Each row of numbers belongs to one of the objects below and depends on some of the facts about them. Some rows are named. Which object is each other row?

Some facts about the objects:
trumem (β mita) (η giske) (ψ c) (θ e)
fira (β grazom) (η nakludu) (ψ c) (θ e)
sedrul (η vepom) (ψ b) (θ f)
troto (β katruk) (η kesum) (ψ b) (θ f)
flofituk (η rulel) (ψ a) (θ f)
zadri (η fogesus) (ψ a) (θ e)
vavom (Σ sugrim,gomar) (η vepom) (ψ c) (θ f)
klufan (β fogesus) (η brufo) (ψ a) (θ f)
brudam (β flalu) (η greflik) (ψ a) (θ f)
toklun (η flegon) (ψ c) (θ e)
bozur (Σ naklo) (β rabem) (η pibas) (ψ b) (θ e)
vinin (η fogesus) (ψ c) (θ e)
fezimo (η siklir) (ψ d) (θ e)
gomar (Σ sugrim) (η vepom) (ψ b) (θ f)
datralo (Σ trupor) (β kesum) (η rakor) (ψ c) (θ e)
zetina (β vofa) (η flegon) (ψ a) (θ e)
skaskem (β plalos) (η zivu) (ψ b) (θ e)
mamo (Σ vubropam) (β druflol) (η dralek) (ψ a) (θ e)
netal (β mukofem) (η dastin) (ψ b) (θ f)
braklezuk (Σ drastema) (η mestodo) (ψ d) (θ f)
pona (Σ stuvom,tisa) (η kesum) (ψ a) (θ e)
druskik (Σ destes) (β retrogam) (η bradra) (ψ a) (θ e)
plidris (Σ nopli) (η siklir) (ψ c) (θ f)
klufla (η pibas) (ψ d) (θ f)
braflor (Σ tazer) (η basku) (ψ c) (θ e)
drobro (η giske) (ψ a) (θ f)
plinus (η basku) (ψ a) (θ e)
tastu (Σ flugrok,datralo) (η rakor) (ψ a) (θ e)
sedrebus (Σ skevol) (β beger) (η flafadru) (ψ b) (θ f)
miklil (η vepom) (ψ d) (θ e)
poras (Σ skefol) (η radrul) (ψ c) (θ e)
skoruflu (η rakor) (ψ d) (θ e)
sugrim (β druflol) (η vepom) (ψ a) (θ e)
klakam (β radrul) (η nakludu) (ψ a) (θ e)
beger (Σ flaflum) (η distes) (ψ b) (θ e)
gune (Σ fizal) (η dastin) (ψ d) (θ e)
fista (η sketror) (ψ b) (θ f)
vugrar (η pibas) (ψ a) (θ f)
mukofem (η lapen) (ψ b) (θ f)
skiven (η plalos) (ψ a) (θ e)
nopli (η siklir) (ψ b) (θ e)
klilol (η bruflas) (ψ a) (θ e)
flopo (η giske) (ψ b) (θ e)
setrer (Σ gomar) (β greflik) (η vepom) (ψ d) (θ e)
vadrak (Σ gritrul) (β siklir) (η fogesus) (ψ a) (θ e)
trogas (β vavom) (η febu) (ψ b) (θ e)
vubropam (Σ mamo) (η dralek) (ψ d) (θ e)
flalu (η bradra) (ψ b) (θ e)
stoste (η mestodo) (ψ c) (θ f)
bubi (η plalos) (ψ c) (θ f)
plosu (η zivu) (ψ a) (θ e)
flidom (Σ kubrak) (η bruflas) (ψ b) (θ f)
stugi (β kesum) (η resame) (ψ d) (θ e)
druver (Σ puflim) (η fogesus) (ψ a) (θ e)
platam (Σ foskos) (η lapen) (ψ a) (θ e)
zenek (η giske) (ψ a) (θ f)
gakos (η basku) (ψ c) (θ f)
drastema (η mestodo) (ψ a) (θ e)
mebavor (Σ rikel,skesta) (η mestodo) (ψ c) (θ e)
kalek (β skegrugrur) (η bradra) (ψ a) (θ f)
gritrul (Σ stesin) (η fogesus) (ψ d) (θ e)
destes (β skegrugrur) (η bradra) (ψ c) (θ e)
flaskel (Σ klilol) (η bruflas) (ψ c) (θ e)
kegrok (η mestodo) (ψ a) (θ e)
plonil (η bruflas) (ψ b) (θ f)
flaklu (η giske) (ψ b) (θ f)
ploge (β fogesus) (η rufo) (ψ a) (θ f)
groski (η bruflas) (ψ b) (θ e)
sipum (η dastin) (ψ d) (θ f)
trilizi (β flofituk) (η sketror) (ψ c) (θ f)
kore (η sogoflan) (ψ d) (θ e)
gratrin (η kesum) (ψ c) (θ e)
stesin (η fogesus) (ψ a) (θ f)
buplu (Σ bromek) (η sketror) (ψ a) (θ e)
gotok (Σ flopo) (η giske) (ψ b) (θ e)
sigrurum (η katruk) (ψ d) (θ e)
flaflum (η distes) (ψ a) (θ e)
segu (η basku) (ψ a) (θ f)
skedrom (η giske) (ψ c) (θ f)
groplem (β rufo) (η sketror) (ψ b) (θ e)
naklo (η pibas) (ψ a) (θ e)
nogram (η nakludu) (ψ a) (θ e)
skesta (Σ sosis) (η mestodo) (ψ b) (θ e)
bitos (β giske) (η radrul) (ψ b) (θ f)
lubi (η vepom) (ψ c) (θ f)
dridri (β kebroklun) (η radrul) (ψ b) (θ e)
kebroklun (η katruk) (ψ a) (θ e)
gromel (Σ sipum) (η dastin) (ψ d) (θ e)
lusta (Σ kubrak,soflin) (η bruflas) (ψ b) (θ e)
plisu (η giske) (ψ b) (θ e)
nastek (Σ skimage) (η vepom) (ψ a) (θ e)
vonok (η fogesus) (ψ a) (θ e)
skevol (η flafadru) (ψ b) (θ f)
ridak (Σ tazer) (η basku) (ψ a) (θ e)
retrogam (η groviga) (ψ b) (θ e)
trupor (Σ flugrok) (η rakor) (ψ d) (θ f)
giklil (Σ groski,lusta) (β katruk) (η bruflas) (ψ c) (θ f)
flisan (Σ ridak) (β stoste) (η basku) (ψ b) (θ e)
skisosel (η mestodo) (ψ a) (θ e)
mita (η pibas) (ψ a) (θ e)
lufler (Σ restol,lubi) (η vepom) (ψ b) (θ f)
bromek (η sketror) (ψ b) (θ f)
groze (η siklir) (ψ d) (θ e)
flugrok (Σ flaskon) (η rakor) (ψ d) (θ f)
flaskon (η rakor) (ψ c) (θ e)
pirus (η kesum) (ψ c) (θ f)
restol (η vepom) (ψ c) (θ e)
fosek (Σ groze) (β vepom) (η siklir) (ψ c) (θ e)
rikel (η mestodo) (ψ c) (θ f)
fizal (Σ bitok) (β skefol) (η dastin) (ψ a) (θ e)
dridrin (β nakludu) (η sogoflan) (ψ d) (θ f)
zegar (η pibas) (ψ d) (θ f)
letubom (β sedrebus) (η febu) (ψ a) (θ e)
revi (β siklir) (η sketror) (ψ a) (θ e)
gigrar (Σ kore) (η sogoflan) (ψ a) (θ e)
funi (Σ skimage) (η vepom) (ψ a) (θ e)
foskos (η lapen) (ψ a) (θ e)
gifuske (β dralek) (η bradra) (ψ d) (θ e)
stonu (η katruk) (ψ a) (θ f)
soflin (Σ flidom) (β plalos) (η bruflas) (ψ c) (θ f)
vosam (Σ stetro,letubom) (η febu) (ψ c) (θ e)
stuvom (β lapen) (η kesum) (ψ a) (θ e)
rabem (β rulel) (η relo) (ψ a) (θ e)
rotestil (Σ stugi) (η resame) (ψ a) (θ e)
radifle (β fogesus) (η bugras) (ψ a) (θ e)
bitok (η dastin) (ψ d) (θ e)
stetro (Σ trogas,vosam) (η febu) (ψ b) (θ f)
sokludral (Σ destes) (β vepom) (η bradra) (ψ d) (θ e)
didas (Σ zadri) (β zivu) (η fogesus) (ψ d) (θ e)
skefol (η radrul) (ψ b) (θ e)
greduvis (η nakludu) (ψ a) (θ e)
skogil (η sogoflan) (ψ d) (θ f)
flobrigru (η nakludu) (ψ c) (θ e)
kubrak (Σ flidom) (η bruflas) (ψ b) (θ e)
soskagrek (Σ stugi) (η resame) (ψ b) (θ f)
tisa (Σ gratrin) (η kesum) (ψ c) (θ e)
trabas (Σ stuvom) (β vosam) (η kesum) (ψ a) (θ e)
vofa (Σ nogram) (η nakludu) (ψ a) (θ e)
sketen (β basku) (η resame) (ψ c) (θ f)
zuveklik (η bruflas) (ψ a) (θ e)
kotok (η vepom) (ψ c) (θ e)
sostafla (η katruk) (ψ c) (θ f)
sosis (Σ skesta) (η mestodo) (ψ b) (θ f)
lufeplas (η basku) (ψ c) (θ f)
skimage (η vepom) (ψ a) (θ f)
puflim (Σ vinin,zadri) (η fogesus) (ψ a) (θ f)
starur (β plalos) (η bruflas) (ψ d) (θ f)
tazer (Σ plinus) (β dastin) (η basku) (ψ a) (θ e)
grazom (η druflol) (ψ a) (θ f)
detrin (η bruflas) (ψ a) (θ f)
gobus (η rakor) (ψ b) (θ f)
tradar (η flegon) (ψ a) (θ e)
zibrom (η flegon) (ψ a) (θ e)
dreki (η basku) (ψ a) (θ f)
gravok (η giske) (ψ b) (θ e)

Some rows with their names:
flegon: [ -3  -2  -7   0  32 -14 -32 -26  -9   5   7  15  16  -2 -11  -4  21  10
 -33 -17 -27 -28   9   8  24  11]
bozur: [-14 -16 -18  -5   3  -1  14  -2   0   5 -17  -9   4   3 -23  11 -25  -2
   9   3 -10   2 -14  -7   1  21]
mukofem: [ -5  -5  -6  -3   5  -5 -21  10  -6  -7  -6  16 -15 -16  -5  10 -23  -9
  26 -18   2 -16  13  -1 -10 -21]
skiven: [  3   2   1  -6 -14   0  20  13   1   7   2  -9  -6   7   0  -2  -4  -5
   3  16   1  24  -8  -8  -8  10]
bubi: [  5   5  13  -1 -15  12   6  12  -4 -12   5  12 -13 -13  16   0   6  -8
  20 -14  19  -1  15  13 -12 -28]
sigrurum: [  5   2   3  -7  -7   3  19   3   7   4   6  -6   1   3   3  -4  10  -1
   7  27   8  21 -10  -5   0  11]
retrogam: [ -2  -1 -13  -4   1 -10  12  11  -1  16  -6   4 -11  -4 -21  15 -28  -4
  13  12  -5  17  -9 -20 -10  17]
tastu: [-48  -7 -15 -35  21  14  25  29   8  19 -11  -5   5  24   2 -11  16  12
  -4  -6  15  35 -20 -12  -5  -7]
buplu: [ -3  -4  -4 -14 -12   2  19  12  -4   9  -4 -13   1  10  -1  -5   3 -11
  -1  13   3  14 -13   1  -5  13]
skogil: [  2  -1  12  -5  -9   5  -8   5   2 -17   6  13  -9 -11  14  -6  13  -4
  26  -2  18  -6  13   9  -4 -28]
drastema: [ 14   2   4  -2  -4   4  10  13   8   2   9 -10   2   9   6   0  -5  -5
  -4  16 -10  26  -1 -12  -6  11]
kegrok: [  7  -2   0  -8  -7   3  14  12   3   4   1 -11   2  10   3  -3   0  -8
  -3  14  -4  20  -8  -5  -5  13]
flidom: [ 23 -29  19 -12  55  -5 -30   6   7 -13 -40  -5 -44 -30  12   3  -3 -22
  32 -21 -18  -5  30  12 -33   9]
zivu: [ -3  -2  -7   0  28 -16 -27 -24  -8   4   7  17  11  -4 -14  -3  21  11
 -29 -16 -26 -25   9   6  23  11]
beger: [-11  -8 -17 -10   0  -7  14   8  -6  16 -13  -2  -4  -2 -24  13 -23  -7
  12   9  -5   6 -14 -11  -4  19]
flaskel: [ 13 -22  -3 -34   5  22  33  14  -7  -5   0  -2   7  -2   7  -2  19 -25
   1   7 -11  29  -4  10  -7  24]
braflor: [  8  -3  -5 -14 -24  11  32   5 -14   7   0  -9  11   1  -1   0  10 -22
  -3  15   7   5 -16  15  -1  19]
setrer: [-39  53   0  51 -47 -16  16 -19   9  42  -8 -36  13  24  -9  -6  -6  38
 -10  34  61 -31 -40  -2  15 -19]
zuveklik: [ 17 -24  -2 -30   6  12  16  17  -1 -10   4  -3   2   4   5  -4   7 -21
   1  11 -21  33   0  -2  -7  24]

Which object is each row?
No name comes twice in this set of rows, the named rows included.
[ 11 -10  -2  -8 -24   5  23  -9  -1  -8   5  -9  11   1  -4  -4   6 -11
   7  28   3   7 -14   6   6  20] : didas
[-17  69  20  73 -40  -6 -16  -4  11  28   6 -14  -1   8  18   3 -13  35
  -4  -1  60 -40   1   2   0 -62] : lubi
[ -3  -6  -7 -18 -19   2  21  11  -9   8  -3 -11   6   9  -5  -4   3 -17
  -2  15   3   7 -18   6  -2  15] : pona
[ -5  -8   6 -15  -8   7  -6   4  -5 -16   1  10  -5 -11  13  -9  19 -12
  25  -5  20 -12   7  17  -3 -24] : braklezuk
[ 14 -26   6 -29   4  14 -10  19  -5 -30   5  14 -10 -10  18  -5   8 -25
  20 -18 -10   8  22  13 -12 -15] : detrin
[-10 -17  -6   5   3   1 -15  -2   2 -20 -11   8  -6 -11  -7  11 -26  -1
  29 -25  -6 -18  16   3  -2 -18] : troto
[-35  57  -2  62 -26 -25 -37  -5   1  38 -11 -10  -4   3  -9  11 -37  30
   5  -5  51 -60  -9  -7   2 -53] : sedrul
[-38  54  -4  70  -2 -32 -39 -45   4  42  -1 -17  26  20 -19  -3   3  54
 -47  -8  17 -72 -10   5  40 -20] : vepom
[ 13   0   9  17 -10  18  32  -2  17  -9   7 -14   8   7   7   5  -6   9
   1   9 -10  30   6  -7   0   9] : destes
[ 33   4   7   9 -19   1   5   6   6  -4  21  -7   5   4   6   4 -13 -10
  -6  24 -17  23   3 -12  -3  14] : zadri
[ 19 -31   7 -23  54  -8   1   4   5  12 -49 -25 -33 -16  -4   3   0 -22
  16   7 -23  14   0   5 -29  49] : lusta
[ 14   5   2  -1 -14  13  27   7  -1   6   9  -6   8   3   6   3   4 -10
  -4  15   1  19  -6   0  -3  12] : tisa
[  7  -3 -13  -3  12  -3  -2   9   2  11   0   0   3  -1 -13  14 -25  -4
   2  12 -16  12  -5 -18  -4  18] : skesta
[ 15   4  15   4  -6  16  -4  11   1 -17  13  11  -5 -12  24   1   6  -7
  14 -14   8   2  23   8  -8 -28] : rikel
[  8 -29  -8 -28  22   5 -23  14  -9 -22  -2  24 -10 -20  -1   9 -13 -25
  27 -23 -18  -4  20   3 -10  -7] : plonil

The same objects again, as new rows of numbers:
Named rows:
nopli: [ -1  -5   2   9 -30 -10   3   1  -4  13  -7 -13  -4]
groplem: [  3   2  17   5 -23 -12   5 -10 -29   7  -3 -27  -9]
pona: [  3   1   0 -12  -5 -19  -5  21   8  -6  37 -21   4]
drobro: [-18   3 -24  -5  16  -6 -18  -7   3  -3   0  24  12]
zuveklik: [ -5   9 -39 -29 -19 -43 -13  -6  10   5  31   8   4]
puflim: [ -4   6 -22   0  17 -10 -28   2   0  -4   3  14   7]
druver: [  5   7  -6  -8  -9 -27  -7  19  12  -2  31 -18   3]
flisan: [ 20   2  18   4 -19 -19  -9   0 -42   0   4 -39 -13]
pibas: [ 45  -9   9  -2  30  42   6  20  17  12 -15  11 -11]
flaklu: [ -3 -12 -14  12   3   5 -25 -13 -35  -1 -23  10   0]
bradra: [ 45  -9  10  -2  31  41   5  20  18  12 -15  10 -11]
miklil: [-38  -1  34  39 -34   4  33  11   0 -28  -6 -36  19]
trupor: [-38 -25  -2 -27  -1  53 -11 -32  -6 -11 -25  24  33]
flugrok: [-40 -23  -5 -27  -4  52  -8 -36  -1  -7 -29  28  33]
nastek: [-47   9  29  29 -16  -4  34  30   5 -25  30 -34  18]
mebavor: [  2  -2   2 -13  -9 -12  -1  17   0 -10  34  -9  -7]
plonil: [  3  -8 -44  -7  -2 -14 -42 -28 -44   3 -18  23  -4]
fosek: [  0  13  22 -12  -8 -16  11   2  -8  -4  21 -10 -11]
flaskel: [  5   3 -28 -29 -17 -33 -15   0  -6  -3  35   9 -10]

Which object is each row?
No name comes twice in this set of rows, the named rows included.
[  4 -18  -5   9  10  12 -26  -4 -41  -6 -16  -1  -1] : soskagrek
[-38 -10  26  49   3  25   4   9 -52 -29 -17 -21  10] : lufler
[-23   7 -28  -1  11  -8 -16 -10  11   4  -8  30  13] : stesin
[ -5  15  11 -16  -6 -28   6  -2  -6  -2  27 -18   1] : vadrak
[-16  14  -3  -6  19  -7 -11 -19 -11  -1  -7  16   6] : kalek
[-37 -15  10 -45 -10  28  12   3  12  -8  41  -5  28] : tastu
[-17  10 -13  -8 -18 -25   6   5  28   9  18   2   8] : drastema
[ -3   4   5  -7 -14 -12   7  14  14   0  21  -1  -5] : vosam
[  0  14  11 -12  -6 -22   3   3  -1  -2  27 -23   1] : trabas
[-50  12  31  33 -24   1  40  25   6 -21  18 -16   7] : kotok
[-10  14 -41 -26 -24 -44 -11 -10  18  11  23  15   5] : klilol
[ -5  15 -12  -2 -18 -29  -2  12  27  10  18  -6   4] : plinus
[ 11   0  23   1 -18 -12   2  -7 -40   1   1 -33 -10] : bozur

